Below is a small trained network, with its code and all its weights. Each question gives an input and a class and asks what happens when units are switched off, that is, made to give their printed mean instead of their output.

import numpy as np


def w(rows, s, z=0):
    codes = np.array(rows[::2]) - 128.0
    scale = np.full(codes.shape[1], s)
    scale[-1] = z or s
    return codes * scale


def f(y):
    return np.maximum(y, 0)


def log_softmax(a):
    a = a - a.max(-1, keepdims=True)
    return a - np.log(np.exp(a).sum(-1, keepdims=True))


def net(x, mask):
    res = np.array(x, float).reshape(1, 6) / 4 @ E
    y = f(res @ A[0][:, :-1].T + A[0][:, -1])
    res = res + np.where(mask, y, B[0][:, -1]) @ B[0][:, :-1]
    return log_softmax(res[-1] @ U[:, :-1].T + U[:, -1])


A, B = {}, {}
E = w([
[117,143,119,134,113,117,144,109,129,164,118,147],'x0',
[122,111,136,169,131,97,139,113,145,161,113,158],'x1',
[182,62,126,97,53,153,118,72,79,113,159,207],'x2',
[156,96,84,60,217,134,125,96,115,227,157,133],'x3',
[143,117,137,132,139,137,121,137,128,106,138,107],'x4',
[100,43,164,140,71,210,82,179,205,251,130,56],'x5',
],0.014)
A[0] = w([
[137,195,85,136,145,101,202,104,17,85,165,118,3],'N1',
[91,29,88,160,68,151,94,81,11,140,206,160,72],'N2',
[209,184,92,134,180,56,140,89,112,53,133,201,11],'N3',
[223,69,129,96,72,104,121,62,38,77,109,205,62],'N4',
[84,168,77,171,223,115,156,161,102,90,81,138,71],'N5',
[136,208,168,207,25,103,132,143,155,2,100,178,133],'N6',
[169,95,59,105,227,101,110,66,103,146,139,113,125],'N7',
[69,223,122,146,236,46,111,134,130,113,69,59,97],'N8',
[160,126,76,87,251,98,85,98,126,159,232,200,141],'N9',
],0.0083,0.0023)
B[0] = w([
[168,89,125,158,162,158,82,128,103,185,101,93,209],'N1',
[150,137,133,102,161,188,141,110,153,107,69,146,187],'N2',
[241,128,120,188,60,137,33,150,225,167,105,79,234],'N3',
[101,196,208,88,161,153,213,194,170,77,70,201,231],'N4',
[164,159,108,148,130,150,133,194,173,198,77,115,187],'N5',
[11,136,114,167,114,66,109,109,16,133,217,136,254],'N6',
[56,125,122,192,123,37,158,76,85,131,179,149,192],'N7',
[127,123,170,60,133,179,235,108,179,55,124,205,213],'N8',
[51,87,2,149,122,42,130,90,80,158,175,93,210],'N9',
],0.01,0.02)
U = w([
[67,124,113,137,104,84,113,89,51,105,243,138,164],'0',
[146,145,164,91,180,152,222,164,149,72,86,178,6],'1',
[176,101,139,148,59,148,2,159,174,176,118,103,211],'2',
],0.013,0.0014)

Each question gives the input, the list of numbers given to net, and the class t.
The units are the neurons (one row each of A and B). Each row of codes is followed by its name. A weight is (code - 128) times the scale printed after its matrix; where a second scale follows, it is the last column's (A, B and U).
mask holds one flag per neuron, in row order. A switched-off neuron (its flag False) gives its mean, the last column of its row in B, instead of its output. The means were averaged over made-up inputs and are rounded, as every weight is.
A unit's drop is (log p(t) with every unit on - log p(t) with that unit switched off) / (log p(t) with every unit on - log p(t) with every unit switched off).
The circuit of an input: a set's keep is (log p(t) with only the set's units on - log p(t) with every unit switched off) / (log p(t) with every unit on - log p(t) with every unit switched off). Starting from all 9 units, units are removed one at a time, each time the one whose removal leaves the highest keep (on an exact tie, the one counted first), for as long as the keep stays at least 0.8.
circuit, biggest first: the units of the circuit, biggest drop first
most important unit: the unit with the biggest drop
k most important neurons: the k neurons with the biggest drops, biggest first
drop of u: that unit's drop, to one decimal
input [-8,2,5,-3,-3,-6], class 2: most important unit => N3
input [-1,3,-1,0,6,-2], class 2: circuit, biggest first => N4, N6
input [-2,4,7,-4,1,-7], class 1: 2 most important neurons => N4, N2
input [-1,1,8,-6,-6,-5], class 1: 3 most important neurons => N4, N2, N9
input [-6,-2,-4,-4,3,3], class 0: 3 most important neurons => N4, N3, N2
input [-2,-8,1,-5,5,5], class 0: 2 most important neurons => N3, N5
input [-1,1,7,6,-2,-5], class 1: 3 most important neurons => N4, N6, N2
input [-8,5,-1,6,-8,-8], class 2: 3 most important neurons => N3, N6, N5
input [1,7,-4,-3,8,3], class 1: 2 most important neurons => N3, N9
input [1,-7,-8,2,-4,7], class 1: 2 most important neurons => N3, N8
input [6,-7,1,5,-3,5], class 0: 3 most important neurons => N3, N5, N1
input [7,4,-1,-8,-2,8], class 0: 2 most important neurons => N3, N6
input [1,0,6,-7,-6,-8], class 2: 2 most important neurons => N3, N1
input [-7,-5,-8,8,-5,-4], class 0: most important unit => N9
input [8,-7,2,2,3,-4], class 2: 2 most important neurons => N6, N3
input [0,-4,-5,-6,2,-8], class 2: 3 most important neurons => N3, N5, N1
input [7,5,-4,-2,2,-3], class 1: 2 most important neurons => N8, N9
input [-5,-8,1,2,-4,-7], class 2: drop of N3 => 1.0
input [-5,1,-1,7,-6,5], class 0: drop of N3 => 0.3
input [3,0,-2,-1,-3,-3], class 2: most important unit => N4
input [-2,-2,-5,-8,-6,7], class 0: drop of N3 => 0.7
input [1,8,-4,6,-2,4], class 0: drop of N3 => 0.5
